Here is a tiny trained network, its code and every weight. The questions are about switching its units off for an input and a target symbol, where a switched-off unit gives its printed mean instead of its output.

import numpy as np


def w(rows, s, z=0):
    codes = np.array(rows[::2]) - 128.0
    scale = np.full(codes.shape[1], s)
    scale[-1] = z or s
    return codes * scale


def f(y):
    return y / 2 * (1 + np.tanh(0.7978845608 * (y + 0.044715 * y**3)))


def softmax(a):
    e = np.exp(a - a.max(-1, keepdims=True))
    return e / e.sum(-1, keepdims=True)


def log_softmax(a):
    a = a - a.max(-1, keepdims=True)
    return a - np.log(np.exp(a).sum(-1, keepdims=True))


def net(x, mask):
    ids = ['Παβγηλμξτφψω'.index(c) for c in x.split()]
    T = len(ids)
    res = E[ids] + P[:T]
    u = 0
    for l in range(2):
        q, k, v = (res @ M[l].T for M in (Q, K, V))
        z = softmax(np.where(np.tri(T) > 0, q @ k.T / 3**0.5, -1e9)) @ v
        res = res + np.where(mask[u], z, O[l][:, -1]) @ O[l][:, :-1]
        u += 1
        y = f(res @ A[l][:, :-1].T + A[l][:, -1])
        res = res + np.where(mask[u : u + 4], y, B[l][:, -1]) @ B[l][:, :-1]
        u += 4
    return log_softmax(res[-1] @ U[:, :-1].T + U[:, -1])


Q, K, V, O, A, B = {}, {}, {}, {}, {}, {}
E = w([
[112,127,155],'Π',
[124,101,91],'α',
[96,146,171],'β',
[139,87,172],'γ',
[79,198,211],'η',
[107,129,154],'λ',
[105,144,183],'μ',
[84,144,62],'ξ',
[155,185,144],'τ',
[117,152,164],'φ',
[129,171,150],'ψ',
[253,187,41],'ω',
],0.005)
P = w([
[83,72,117],'0',
[182,175,135],'1',
[173,75,162],'2',
[87,195,44],'3',
[214,168,127],'4',
[191,68,153],'5',
[78,230,2],'6',
],0.011)
Q[0] = w([
[174,126,157],'L0H1',
[70,71,248],'L0H1',
[168,131,95],'L0H1',
],0.011)
K[0] = w([
[113,65,108],'L0H1',
[3,116,220],'L0H1',
[159,101,85],'L0H1',
],0.014)
V[0] = w([
[61,195,57],'L0H1',
[93,194,248],'L0H1',
[134,113,80],'L0H1',
],0.014)
O[0] = w([
[113,216,110,173],'L0H1',
[146,81,2,4],'L0H1',
[122,148,163,176],'L0H1',
],0.015,0.0019)
A[0] = w([
[46,138,94,69],'L0N1',
[195,78,142,27],'L0N2',
[249,208,162,97],'L0N3',
[118,14,216,1],'L0N4',
],0.014,0.0045)
B[0] = w([
[84,160,133,172],'L0N1',
[88,211,88,147],'L0N2',
[115,90,92,253],'L0N3',
[254,97,87,198],'L0N4',
],0.021,0.0057)
Q[1] = w([
[167,190,201],'L1H1',
[203,229,254],'L1H1',
[164,252,187],'L1H1',
],0.0062)
K[1] = w([
[124,145,50],'L1H1',
[136,164,2],'L1H1',
[75,108,17],'L1H1',
],0.0087)
V[1] = w([
[162,108,125],'L1H1',
[104,103,51],'L1H1',
[172,247,98],'L1H1',
],0.015)
O[1] = w([
[42,121,160,254],'L1H1',
[117,6,148,181],'L1H1',
[254,212,194,169],'L1H1',
],0.0096,0.0032)
A[1] = w([
[180,121,135,1],'L1N1',
[109,167,197,95],'L1N2',
[109,101,249,190],'L1N3',
[133,149,98,26],'L1N4',
],0.018,0.0089)
B[1] = w([
[78,118,128,253],'L1N1',
[101,41,198,236],'L1N2',
[142,174,6,195],'L1N3',
[114,67,65,113],'L1N4',
],0.022,0.0039)
U = w([
[114,118,110,49],'Π',
[254,160,120,235],'α',
[101,98,115,35],'β',
[224,34,131,150],'γ',
[72,72,113,18],'η',
[110,113,117,54],'λ',
[92,105,110,136],'μ',
[74,125,183,162],'ξ',
[73,244,153,252],'τ',
[96,141,139,135],'φ',
[74,166,140,163],'ψ',
[62,154,70,1],'ω',
],0.0085,0.0059)

Each question gives the input, a string of symbols that net reads in full, and the target symbol t.
The units are the heads (3 rows each of Q, K, V and O) and the neurons (one row each of A and B). Each row of codes is followed by its name. A weight is (code - 128) times the scale printed after its matrix; where a second scale follows, it is the last column's (O, A, B and U).
mask holds one flag per unit, layer by layer, with each layer's heads first. A switched-off unit (its flag False) gives its mean, the last column of its rows in O or B, instead of its output. The means were averaged over made-up inputs and are rounded, as every weight is.
A unit's drop is (log p(t) with every unit on - log p(t) with that unit switched off) / (log p(t) with every unit on - log p(t) with every unit switched off).
The circuit of an input: a set's keep is (log p(t) with only the set's units on - log p(t) with every unit switched off) / (log p(t) with every unit on - log p(t) with every unit switched off). Starting from all 10 units, units are removed one at a time, each time the one whose removal leaves the highest keep (on an exact tie, the one counted first), for as long as the keep stays at least 0.8.
circuit, biggest first: the units of the circuit, biggest drop first
most important unit: the unit with the biggest drop
top k neurons: the k neurons with the biggest drops, biggest first
top k neurons in layer l: the k neurons of layer l with the biggest drops, biggest first
input α ξ ξ φ γ, target τ: top 2 neurons in layer 1 => (L1N2; L1N4)
input φ τ ω ξ, target ω: top 2 neurons => (L1N3; L0N4)
input η φ ξ ψ ξ, target γ: circuit, biggest first => (L0H1; L1H1)
input τ τ τ ξ, target τ: circuit, biggest first => (L0N3; L1N2)
input α τ ω ξ α ω λ, target ω: top 2 neurons => (L1N3; L0N3)
input μ ξ ξ η ψ ξ, target α: top 4 neurons => (L0N3; L1N2; L1N1; L1N3)
input ξ τ ξ ξ ξ, target α: top neuron in layer 0 => (L0N1)
input ξ Π φ ξ Π, target α: top 2 neurons => (L1N2; L1N1)
input η ξ τ ξ λ, target γ: top 4 neurons => (L0N3; L0N2; L1N1; L0N1)
input τ ξ α α, target ξ: top 2 neurons in layer 0 => (L0N3; L0N4)
input ω ω ψ, target γ: circuit, biggest first => (L0N4; L0H1)
input α α τ ξ ξ, target τ: circuit, biggest first => (L0H1; L1H1; L0N4; L0N3)
input α μ ξ ω, target ω: circuit, biggest first => (L0N3; L1N4; L0H1)
input α ξ ψ μ ω ψ Π, target ω: top 4 neurons => (L0N3; L1N3; L0N2; L0N4)
input γ α τ ξ α, target ω: top 2 neurons => (L0N4; L1N3)
input α ω γ μ, target ω: top 3 neurons => (L1N3; L0N3; L0N4)
input ψ μ ξ ξ, target ξ: top 3 neurons => (L1N2; L0N3; L0N1)
input ξ γ ψ τ Π, target α: circuit, biggest first => (L1H1; L1N2)
input μ ξ ξ ψ ξ ξ ω, target ω: circuit, biggest first => (L0N3; L0H1; L1N4)
input ξ τ μ γ, target τ: circuit, biggest first => (L0N3; L0N4; L0H1; L1N2)
input τ β ξ τ ξ μ Π, target ξ: top 2 neurons => (L1N2; L0N1)
input ξ ξ α μ β, target α: most important unit => L0H1
input ξ μ ξ ξ μ, target α: circuit, biggest first => (L0H1; L1H1)
input ξ ξ τ τ η, target α: circuit, biggest first => (L1H1)
input ξ ξ τ ξ α, target α: circuit, biggest first => (L0H1; L1H1)
